Below are the code and all the weights of a small trained network. Each question names an input and a target symbol and asks about switching units off, where a switched-off unit gives its printed mean instead of its output.

import numpy as np


def w(rows, s, z=0):
    codes = np.array(rows[::2]) - 128.0
    scale = np.full(codes.shape[1], s)
    scale[-1] = z or s
    return codes * scale


def f(y):
    return y / 2 * (1 + np.tanh(0.7978845608 * (y + 0.044715 * y**3)))


def softmax(a):
    e = np.exp(a - a.max(-1, keepdims=True))
    return e / e.sum(-1, keepdims=True)


def log_softmax(a):
    a = a - a.max(-1, keepdims=True)
    return a - np.log(np.exp(a).sum(-1, keepdims=True))


def net(x, mask):
    ids = ['ΓΞΠΣΨαβεζθμφω'.index(c) for c in x.split()]
    T = len(ids)
    res = E[ids] + P[:T]
    r = res
    for j in range(3):
        rows = slice(2 * j, 2 * j + 2)
        q, k, v = (r @ M[0][rows].T for M in (Q, K, V))
        z = softmax(np.where(np.tri(T) > 0, q @ k.T / 2**0.5, -1e9)) @ v
        o = O[0][rows]
        res = res + np.where(mask[j], z, o[:, -1]) @ o[:, :-1]
    y = f(res @ A[0][:, :-1].T + A[0][:, -1])
    res = res + np.where(mask[3:11], y, B[0][:, -1]) @ B[0][:, :-1]
    return log_softmax(res[-1] @ U[:, :-1].T + U[:, -1])


Q, K, V, O, A, B = {}, {}, {}, {}, {}, {}
E = w([
[212,11,156],'Γ',
[197,199,53],'Ξ',
[135,212,156],'Π',
[34,170,174],'Σ',
[124,100,2],'Ψ',
[95,182,139],'α',
[172,219,87],'β',
[116,136,85],'ε',
[13,116,125],'ζ',
[143,163,100],'θ',
[168,139,22],'μ',
[83,135,97],'φ',
[56,105,50],'ω',
],0.017)
P = w([
[237,36,147],'0',
[19,227,82],'1',
[14,230,90],'2',
[10,218,93],'3',
[9,231,96],'4',
[20,216,98],'5',
[12,222,95],'6',
[13,220,94],'7',
[16,220,95],'8',
[24,219,71],'9',
[75,216,3],'10',
],0.0071)
Q[0] = w([
[134,114,3],'h0',
[111,33,108],'h0',
[213,87,196],'h1',
[147,139,109],'h1',
[41,152,29],'h2',
[181,54,213],'h2',
],0.013)
K[0] = w([
[170,128,70],'h0',
[211,50,189],'h0',
[55,247,36],'h1',
[93,106,157],'h1',
[166,112,227],'h2',
[79,212,141],'h2',
],0.012)
V[0] = w([
[88,187,79],'h0',
[106,110,194],'h0',
[179,192,127],'h1',
[133,128,16],'h1',
[226,123,99],'h2',
[49,7,88],'h2',
],0.015)
O[0] = w([
[54,84,150,253],'h0',
[176,116,73,74],'h0',
[155,172,160,94],'h1',
[223,4,157,184],'h1',
[105,105,217,148],'h2',
[102,54,33,214],'h2',
],0.014,0.013)
A[0] = w([
[232,157,68,162],'n0',
[85,254,169,120],'n1',
[107,149,68,191],'n2',
[7,162,21,192],'n3',
[79,168,89,110],'n4',
[30,123,117,180],'n5',
[165,88,205,179],'n6',
[101,68,120,252],'n7',
],0.012,0.0035)
B[0] = w([
[54,106,172,133],'n0',
[135,196,149,163],'n1',
[138,101,197,167],'n2',
[159,109,174,253],'n3',
[154,2,105,164],'n4',
[163,172,96,216],'n5',
[50,116,76,161],'n6',
[141,248,79,203],'n7',
],0.0092,0.052)
U = w([
[24,31,142,199],'Γ',
[146,190,156,51],'Ξ',
[57,156,119,216],'Π',
[113,147,120,162],'Σ',
[195,90,87,131],'Ψ',
[79,126,196,80],'α',
[148,158,168,120],'β',
[55,57,213,48],'ε',
[149,188,78,241],'ζ',
[54,121,36,71],'θ',
[96,176,76,186],'μ',
[176,229,2,2],'φ',
[176,88,246,139],'ω',
],0.0083,0.0055)

Each question gives the input, a string of symbols that net reads in full, and the target symbol t.
The units are the heads (2 rows each of Q, K, V and O) and the neurons (one row each of A and B). Each row of codes is followed by its name. A weight is (code - 128) times the scale printed after its matrix; where a second scale follows, it is the last column's (O, A, B and U).
mask holds one flag per unit, heads first, then neurons. A switched-off unit (its flag False) gives its mean, the last column of its rows in O or B, instead of its output. The means were averaged over made-up inputs and are rounded, as every weight is.
A unit's drop is (log p(t) with every unit on - log p(t) with that unit switched off) / (log p(t) with every unit on - log p(t) with every unit switched off).
The circuit of an input: a set's keep is (log p(t) with only the set's units on - log p(t) with every unit switched off) / (log p(t) with every unit on - log p(t) with every unit switched off). Starting from all 11 units, units are removed one at a time, each time the one whose removal leaves the highest keep (on an exact tie, the one counted first), for as long as the keep stays at least 0.8.
units of the circuit, in order: the units of the circuit, biggest drop first
unit that matters most: the unit with the biggest drop
top k neurons: the k neurons with the biggest drops, biggest first
which heads matter: for each layer, one digit per head in row order, 1 if its drop is at least 0.15 and else 0, layers parted by /
input Π ζ Σ μ μ ζ, target Ξ: units of the circuit, in order : (h1 h2)
input ζ Σ Σ Π Ψ, target Ψ: top 4 neurons : (n3 n4 n5 n2)
input Ψ θ θ ω, target θ: top 2 neurons : (n7 n3)
input μ μ μ ζ Γ, target Γ: which heads matter : 110
input Σ θ Ψ ζ ζ ζ θ ω ζ β, target ω: which heads matter : 010
input μ μ Σ ζ φ, target Γ: which heads matter : 011
input ζ ζ α ω θ Π ζ ζ, target Ψ: which heads matter : 001
input ζ φ μ β α ζ Σ μ ζ Σ θ, target Ψ: units of the circuit, in order : (h2 n3 n4 h1)
input ω Σ β θ, target φ: top 2 neurons : (n7 n4)
input μ θ μ μ ζ β ζ, target Γ: top 4 neurons : (n6 n5 n1 n3)
input Ψ μ ζ ζ, target θ: which heads matter : 010
input Ψ μ ω μ, target θ: which heads matter : 010
input ζ θ Ξ ζ ζ θ ε Γ, target Γ: top 3 neurons : (n0 n7 n5)
input ζ Σ ζ φ Σ φ φ, target Ψ: top 2 neurons : (n3 n4)
input β Ψ Σ, target α: top 2 neurons : (n7 n1)
input ζ Σ ζ Ξ ζ ε, target Ψ: top 2 neurons : (n3 n4)
input ω ω Ψ ζ ζ Σ, target φ: which heads matter : 011
input β θ Π μ, target α: which heads matter : 001
input θ ω ω Ξ ζ θ β, target Π: top 2 neurons : (n3 n2)
input β ζ ζ ζ β β ω μ β ζ Π, target α: unit that matters most : h2
input μ μ Σ Π Π β θ ζ μ, target Γ: unit that matters most : h1
input Σ Ψ Ψ θ ζ ζ ω Π Π ζ, target ω: unit that matters most : n3
input Ψ ζ ζ Π ζ μ θ ω ζ ζ φ, target θ: top 4 neurons : (n7 n3 n6 n5)
